Below is a small trained network, with its code and all its weights. Each question gives an input and a class and asks what happens when units are switched off, that is, made to give their printed mean instead of their output.

import numpy as np


def w(rows, s, z=0):
    codes = np.array(rows[::2]) - 128.0
    scale = np.full(codes.shape[1], s)
    scale[-1] = z or s
    return codes * scale


def f(y):
    return y / 2 * (1 + np.tanh(0.7978845608 * (y + 0.044715 * y**3)))


def log_softmax(a):
    a = a - a.max(-1, keepdims=True)
    return a - np.log(np.exp(a).sum(-1, keepdims=True))


def net(x, mask):
    res = np.array(x, float).reshape(1, 3) / 4 @ E
    y = f(res @ A[0][:, :-1].T + A[0][:, -1])
    res = res + np.where(mask, y, B[0][:, -1]) @ B[0][:, :-1]
    return log_softmax(res[-1] @ U[:, :-1].T + U[:, -1])


A, B = {}, {}
E = w([
[106,164,82,54,155,17,211,133,75,179,168],'x0',
[72,70,183,119,122,86,128,110,133,109,10],'x1',
[179,81,170,157,205,155,125,196,25,139,106],'x2',
],0.013)
A[0] = w([
[97,119,167,104,108,18,197,124,102,145,85,223],'neuron 1',
[67,164,114,59,146,17,160,102,111,79,123,179],'neuron 2',
[43,119,115,101,160,100,143,100,100,167,71,169],'neuron 3',
[199,133,114,221,124,236,2,169,105,93,178,198],'neuron 4',
[117,188,50,91,96,130,176,191,133,182,136,161],'neuron 5',
[73,94,173,147,104,149,104,142,117,62,77,235],'neuron 6',
[183,81,188,175,137,154,57,199,48,141,54,253],'neuron 7',
[138,53,103,235,91,230,119,114,197,81,155,172],'neuron 8',
[178,221,32,103,63,108,119,129,115,181,248,217],'neuron 9',
[64,105,166,141,82,100,108,114,146,73,168,156],'neuron 10',
[159,85,203,187,190,196,116,180,71,88,92,221],'neuron 11',
[97,178,129,191,101,154,141,134,204,142,159,80],'neuron 12',
[141,157,88,141,65,124,77,65,143,90,159,109],'neuron 13',
[71,141,138,102,36,147,61,34,161,125,138,214],'neuron 14',
],0.0078,0.003)
B[0] = w([
[136,95,126,62,115,76,167,89,88,171,105,205],'neuron 1',
[89,80,125,113,155,98,155,86,100,119,141,209],'neuron 2',
[84,80,122,138,121,67,161,102,101,167,50,177],'neuron 3',
[100,67,63,145,157,182,20,195,112,67,108,253],'neuron 4',
[98,117,130,102,163,125,163,177,98,132,151,180],'neuron 5',
[127,178,154,181,98,128,164,101,149,93,124,191],'neuron 6',
[227,147,172,187,165,82,170,167,101,82,107,231],'neuron 7',
[89,129,124,170,117,248,42,181,132,163,89,226],'neuron 8',
[52,164,108,70,145,122,152,175,130,165,190,232],'neuron 9',
[119,101,177,112,109,171,113,84,148,153,81,158],'neuron 10',
[190,145,148,198,155,118,113,161,114,95,127,229],'neuron 11',
[113,150,144,116,122,170,67,127,150,186,132,160],'neuron 12',
[107,142,132,115,99,161,111,129,139,184,126,166],'neuron 13',
[119,154,173,148,65,157,138,71,179,155,135,199],'neuron 14',
],0.011,0.017)
U = w([
[103,184,106,97,106,183,74,180,142,188,138,4],'0',
[106,236,109,71,131,136,211,181,115,158,245,209],'1',
[176,76,116,187,214,169,59,191,129,21,98,153],'2',
[117,171,199,156,9,190,126,75,223,128,86,170],'3',
[81,1,93,71,103,117,161,79,90,146,56,133],'4',
[204,156,198,165,137,86,224,117,96,96,73,125],'5',
],0.0077,0.003)

Each question gives the input, the list of numbers given to net, and the class t.
The units are the neurons (one row each of A and B). Each row of codes is followed by its name. A weight is (code - 128) times the scale printed after its matrix; where a second scale follows, it is the last column's (A, B and U).
mask holds one flag per neuron, in row order. A switched-off neuron (its flag False) gives its mean, the last column of its row in B, instead of its output. The means were averaged over made-up inputs and are rounded, as every weight is.
A unit's drop is (log p(t) with every unit on - log p(t) with that unit switched off) / (log p(t) with every unit on - log p(t) with every unit switched off).
The circuit of an input: a set's keep is (log p(t) with only the set's units on - log p(t) with every unit switched off) / (log p(t) with every unit on - log p(t) with every unit switched off). Starting from the 12 units with the biggest drops (on a tie, the unit counted first), units are removed one at a time, each time the one whose removal leaves the highest keep (on an exact tie, the one counted first), for as long as the keep stays at least 0.8.
circuit, biggest first: the units of the circuit, biggest drop first
top k neurons: the k neurons with the biggest drops, biggest first
drop when u is switched off: that unit's drop, to one decimal
input [-8,5,-3], class 3: circuit, biggest first : neuron 14
input [-3,7,7], class 5: circuit, biggest first : neuron 7; neuron 6
input [-8,0,-3], class 3: top 2 neurons : neuron 14; neuron 6
input [-3,-8,0], class 0: top 2 neurons : neuron 9; neuron 7
input [6,4,5], class 4: top 2 neurons : neuron 1; neuron 3
input [2,1,8], class 5: top 2 neurons : neuron 4; neuron 8
input [-7,-3,-4], class 3: top 2 neurons : neuron 14; neuron 9
input [-7,-1,-3], class 3: top 2 neurons : neuron 14; neuron 13
input [0,-5,-3], class 1: top 3 neurons : neuron 9; neuron 8; neuron 4
input [3,2,0], class 4: drop when neuron 7 is switched off : 0.1
input [1,-1,-1], class 1: drop when neuron 4 is switched off : 0.2
input [5,1,-7], class 4: drop when neuron 3 is switched off : 0.5
input [4,1,-8], class 4: drop when neuron 5 is switched off : -0.1
